Below is a small trained network, with its code and all its weights. Each question gives an input and a target symbol and asks what happens when units are switched off, that is, made to give their printed mean instead of their output.

import numpy as np


def w(rows, s, z=0):
    codes = np.array(rows[::2]) - 128.0
    scale = np.full(codes.shape[1], s)
    scale[-1] = z or s
    return codes * scale


def f(y):
    return np.maximum(y, 0)


def softmax(a):
    e = np.exp(a - a.max(-1, keepdims=True))
    return e / e.sum(-1, keepdims=True)


def log_softmax(a):
    a = a - a.max(-1, keepdims=True)
    return a - np.log(np.exp(a).sum(-1, keepdims=True))


def net(x, mask):
    ids = ['αηλπσψ'.index(c) for c in x.split()]
    T = len(ids)
    res = E[ids] + P[:T]
    q, k, v = (res @ M[0].T for M in (Q, K, V))
    z = softmax(np.where(np.tri(T) > 0, q @ k.T / 4**0.5, -1e9)) @ v
    res = res + np.where(mask[0], z, O[0][:, -1]) @ O[0][:, :-1]
    y = f(res @ A[0][:, :-1].T + A[0][:, -1])
    res = res + np.where(mask[1:9], y, B[0][:, -1]) @ B[0][:, :-1]
    return log_softmax(res[-1] @ U[:, :-1].T + U[:, -1])


Q, K, V, O, A, B = {}, {}, {}, {}, {}, {}
E = w([
[81,73,119,155,72,168,112,148],'α',
[171,137,98,119,111,234,127,7],'η',
[112,109,44,127,52,122,87,129],'λ',
[157,150,74,86,227,83,101,137],'π',
[155,95,99,227,186,119,246,145],'σ',
[126,124,184,78,122,105,238,124],'ψ',
],0.017)
P = w([
[112,104,225,217,193,103,49,61],'0',
[128,245,108,98,108,191,73,214],'1',
[30,106,159,160,216,104,120,39],'2',
[111,212,80,60,118,194,107,225],'3',
[40,58,151,136,219,105,157,69],'4',
[123,166,63,42,110,168,143,233],'5',
[53,13,145,135,204,73,191,106],'6',
[136,117,47,30,98,155,173,252],'7',
],0.011)
Q[0] = w([
[135,133,183,95,98,75,16,125],'h0',
[242,124,245,203,126,35,96,92],'h0',
[75,93,154,168,231,69,121,12],'h0',
[173,224,111,63,145,145,157,227],'h0',
],0.012)
K[0] = w([
[126,218,143,209,221,139,117,142],'h0',
[192,166,212,211,101,136,57,91],'h0',
[60,204,146,176,91,224,78,14],'h0',
[116,91,145,109,118,52,254,233],'h0',
],0.01)
V[0] = w([
[182,146,85,191,183,143,147,180],'h0',
[104,225,213,138,211,2,115,204],'h0',
[131,68,74,196,160,150,115,158],'h0',
[211,150,162,134,128,147,220,74],'h0',
],0.0081)
O[0] = w([
[58,149,95,126,147,159,141,129,211],'h0',
[139,28,94,101,127,127,203,135,3],'h0',
[72,157,128,140,133,132,133,65,228],'h0',
[94,159,147,124,155,121,143,247,146],'h0',
],0.012,0.0032)
A[0] = w([
[155,95,56,70,57,104,42,137,140],'n0',
[171,114,192,171,183,146,218,80,3],'n1',
[50,82,254,116,83,137,196,24,54],'n2',
[119,77,136,91,133,21,86,43,83],'n3',
[154,127,119,72,109,126,181,98,121],'n4',
[81,185,121,26,139,139,121,171,63],'n5',
[88,188,165,152,129,78,155,182,56],'n6',
[154,183,83,59,11,145,71,164,30],'n7',
],0.0097,0.0056)
B[0] = w([
[151,178,147,94,57,55,105,129,239],'n0',
[99,197,121,89,89,50,194,117,179],'n1',
[168,136,131,190,119,192,87,193,220],'n2',
[116,52,90,45,148,155,197,199,241],'n3',
[121,145,107,119,115,117,18,145,176],'n4',
[128,139,106,197,127,155,189,96,255],'n5',
[152,127,135,94,111,109,75,61,230],'n6',
[122,111,196,166,255,178,149,111,213],'n7',
],0.0099,0.0078)
U = w([
[184,77,162,235,168,143,90,118,108],'α',
[145,181,222,147,158,88,70,101,254],'η',
[120,107,184,106,214,100,111,107,40],'λ',
[137,171,74,113,27,62,70,120,202],'π',
[190,210,202,104,142,133,136,254,127],'σ',
[110,174,123,205,94,92,189,79,125],'ψ',
],0.0061,0.0028)

Each question gives the input, a string of symbols that net reads in full, and the target symbol t.
The units are the heads (4 rows each of Q, K, V and O) and the neurons (one row each of A and B). Each row of codes is followed by its name. A weight is (code - 128) times the scale printed after its matrix; where a second scale follows, it is the last column's (O, A, B and U).
mask holds one flag per unit, heads first, then neurons. A switched-off unit (its flag False) gives its mean, the last column of its rows in O or B, instead of its output. The means were averaged over made-up inputs and are rounded, as every weight is.
A unit's drop is (log p(t) with every unit on - log p(t) with that unit switched off) / (log p(t) with every unit on - log p(t) with every unit switched off).
The circuit of an input: a set's keep is (log p(t) with only the set's units on - log p(t) with every unit switched off) / (log p(t) with every unit on - log p(t) with every unit switched off). Starting from all 9 units, units are removed one at a time, each time the one whose removal leaves the highest keep (on an exact tie, the one counted first), for as long as the keep stays at least 0.8.
units of the circuit, in order: the units of the circuit, biggest drop first
unit that matters most: the unit with the biggest drop
k most important neurons: the k neurons with the biggest drops, biggest first
drop of u: that unit's drop, to one decimal
input λ σ η, target η: units of the circuit, in order => (h0)
input σ σ σ σ λ λ η α, target η: units of the circuit, in order => (h0 n7)
input σ σ σ π π α λ λ, target η: units of the circuit, in order => (n7 h0)
input ψ ψ λ π η π, target π: units of the circuit, in order => (h0 n7 n4)
input λ ψ π η, target σ: 3 most important neurons => (n6 n0 n7)
input λ σ λ λ λ σ ψ, target σ: units of the circuit, in order => (n2 n1)
input σ σ η α σ α α, target η: units of the circuit, in order => (h0 n6)
input λ η σ π, target ψ: units of the circuit, in order => (n5 h0)
input ψ λ λ λ π λ σ α, target ψ: units of the circuit, in order => (h0 n5)
input π α π ψ π η π, target η: 2 most important neurons => (n6 n3)
input ψ η λ σ λ λ η π, target π: 3 most important neurons => (n7 n4 n0)
input λ ψ λ λ α, target α: drop of n0 => 0.1
input η α σ, target η: drop of n1 => 0.0
input λ π σ σ λ λ α, target α: drop of h0 => 0.3
input α η ψ λ, target σ: drop of n0 => 0.2
input π σ ψ ψ α λ, target σ: unit that matters most => n7
